Here is a tiny trained network, its code and every weight. The questions are about switching its units off for an input and a target symbol, where a switched-off unit gives its printed mean instead of its output.

import numpy as np


def w(rows, s, z=0):
    codes = np.array(rows[::2]) - 128.0
    scale = np.full(codes.shape[1], s)
    scale[-1] = z or s
    return codes * scale


def f(y):
    return np.maximum(y, 0)


def softmax(a):
    e = np.exp(a - a.max(-1, keepdims=True))
    return e / e.sum(-1, keepdims=True)


def log_softmax(a):
    a = a - a.max(-1, keepdims=True)
    return a - np.log(np.exp(a).sum(-1, keepdims=True))


def net(x, mask):
    ids = ['ΛΞΠΩαδσ'.index(c) for c in x.split()]
    T = len(ids)
    res = E[ids] + P[:T]
    r = res
    for j in range(3):
        rows = slice(2 * j, 2 * j + 2)
        q, k, v = (r @ M[0][rows].T for M in (Q, K, V))
        z = softmax(np.where(np.tri(T) > 0, q @ k.T / 2**0.5, -1e9)) @ v
        o = O[0][rows]
        res = res + np.where(mask[j], z, o[:, -1]) @ o[:, :-1]
    y = f(res @ A[0][:, :-1].T + A[0][:, -1])
    res = res + np.where(mask[3:7], y, B[0][:, -1]) @ B[0][:, :-1]
    return log_softmax(res[-1] @ U[:, :-1].T + U[:, -1])


Q, K, V, O, A, B = {}, {}, {}, {}, {}, {}
E = w([
[115,75,113,196,157,16],'Λ',
[142,126,57,43,19,80],'Ξ',
[215,170,151,196,63,84],'Π',
[196,242,147,188,150,154],'Ω',
[147,49,47,141,119,252],'α',
[84,115,148,155,50,163],'δ',
[38,197,116,211,143,47],'σ',
],0.012)
P = w([
[89,69,192,77,246,127],'0',
[125,164,117,197,76,99],'1',
[115,176,93,201,68,99],'2',
[123,163,81,208,60,98],'3',
[111,157,67,214,53,105],'4',
[118,160,53,214,50,97],'5',
[110,161,42,209,40,107],'6',
[110,174,30,216,30,105],'7',
[89,158,17,217,32,94],'8',
[90,161,3,214,23,94],'9',
[81,169,15,214,16,93],'10',
],0.0063)
Q[0] = w([
[117,111,80,160,103,84],'H1',
[115,97,177,85,182,91],'H1',
[160,63,107,8,157,217],'H2',
[122,133,112,56,153,163],'H2',
[92,140,244,53,189,143],'H3',
[159,104,169,119,89,139],'H3',
],0.014)
K[0] = w([
[130,115,153,129,149,141],'H1',
[112,153,118,172,122,102],'H1',
[120,121,251,149,146,112],'H2',
[134,145,195,147,140,117],'H2',
[151,143,119,181,79,121],'H3',
[110,116,104,109,112,145],'H3',
],0.024)
V[0] = w([
[90,64,198,125,147,168],'H1',
[108,84,11,67,125,119],'H1',
[169,135,120,75,106,92],'H2',
[114,103,140,166,138,65],'H2',
[47,154,67,166,84,134],'H3',
[73,101,158,77,248,122],'H3',
],0.013)
O[0] = w([
[41,189,137,181,135,165,153],'H1',
[103,53,210,167,126,108,146],'H1',
[129,145,125,122,16,68,142],'H2',
[151,138,171,112,184,49,151],'H2',
[37,117,66,41,159,113,136],'H3',
[124,146,248,100,117,169,254],'H3',
],0.011,0.0042)
A[0] = w([
[44,141,252,79,127,130,76],'N1',
[199,128,198,188,155,160,123],'N2',
[107,59,85,97,34,240,2],'N3',
[96,107,143,145,37,2,136],'N4',
],0.0065,0.0043)
B[0] = w([
[124,102,2,99,101,111,220],'N1',
[130,115,128,164,77,83,186],'N2',
[194,155,185,195,181,83,158],'N3',
[83,126,189,106,195,139,255],'N4',
],0.0096,0.0085)
U = w([
[135,120,64,158,148,37,45],'Λ',
[114,113,106,1,60,173,252],'Ξ',
[124,136,151,101,14,49,91],'Π',
[203,187,176,130,117,152,106],'Ω',
[168,46,197,143,214,131,153],'α',
[99,51,95,173,67,194,187],'δ',
[100,213,161,134,182,182,142],'σ',
],0.0064,0.0029)

Each question gives the input, a string of symbols that net reads in full, and the target symbol t.
The units are the heads (2 rows each of Q, K, V and O) and the neurons (one row each of A and B). Each row of codes is followed by its name. A weight is (code - 128) times the scale printed after its matrix; where a second scale follows, it is the last column's (O, A, B and U).
mask holds one flag per unit, heads first, then neurons. A switched-off unit (its flag False) gives its mean, the last column of its rows in O or B, instead of its output. The means were averaged over made-up inputs and are rounded, as every weight is.
A unit's drop is (log p(t) with every unit on - log p(t) with that unit switched off) / (log p(t) with every unit on - log p(t) with every unit switched off).
The circuit of an input: a set's keep is (log p(t) with only the set's units on - log p(t) with every unit switched off) / (log p(t) with every unit on - log p(t) with every unit switched off). Starting from all 7 units, units are removed one at a time, each time the one whose removal leaves the highest keep (on an exact tie, the one counted first), for as long as the keep stays at least 0.8.
units of the circuit, in order: the units of the circuit, biggest drop first
most important unit: the unit with the biggest drop
k most important neurons: the k neurons with the biggest drops, biggest first
heads that matter: for each layer, one digit per head in row order, 1 if its drop is at least 0.15 and else 0, layers parted by /
input Π Ξ Π δ Λ δ Λ Ξ α, target Λ: heads that matter	001
input δ Ω σ δ, target σ: units of the circuit, in order	[H1]
input Ω Π σ Π σ Λ Π σ δ, target Ω: heads that matter	101
input Ω Λ Ω δ Λ δ Π δ Π δ Π, target Ω: units of the circuit, in order	[H3 H1]
input σ δ Ξ Π α Π α σ, target Ξ: units of the circuit, in order	[H3 N1]
input δ Π σ δ Ω σ Π Λ, target σ: units of the circuit, in order	[H1 N1]
input δ Λ Λ Π Ω Λ δ σ, target σ: heads that matter	100
input Ξ Ξ σ, target α: 2 most important neurons	[N4 N2]
input α Π δ Λ δ, target δ: units of the circuit, in order	[H1 N1 H2]
input Π δ σ Ω Π Ω Ω δ Λ δ, target Λ: heads that matter	101
input δ σ Ω Λ Ω Π Π Λ Π δ Λ, target σ: heads that matter	100
input σ σ Π δ Ω Π Π, target Ξ: units of the circuit, in order	[H3 H1]
input σ Ω Λ Λ Π Π δ, target Ξ: units of the circuit, in order	[H3 H1]
input Λ Ξ Ξ Π Π Π δ, target Π: heads that matter	011
input Λ α δ σ Ω Π Ω, target δ: most important unit	H2
input Ω Π Ω Λ Π, target Ω: units of the circuit, in order	[H1 H3]
input Ξ σ Ξ Ω Ω Π Ξ α Ξ, target α: heads that matter	100
input σ Π Π δ Λ Π δ, target Ξ: units of the circuit, in order	[H3 N1]
input Ξ δ Ω Λ Ξ Π δ Ξ α Π, target α: heads that matter	100
input δ Λ δ δ δ α, target σ: most important unit	H1
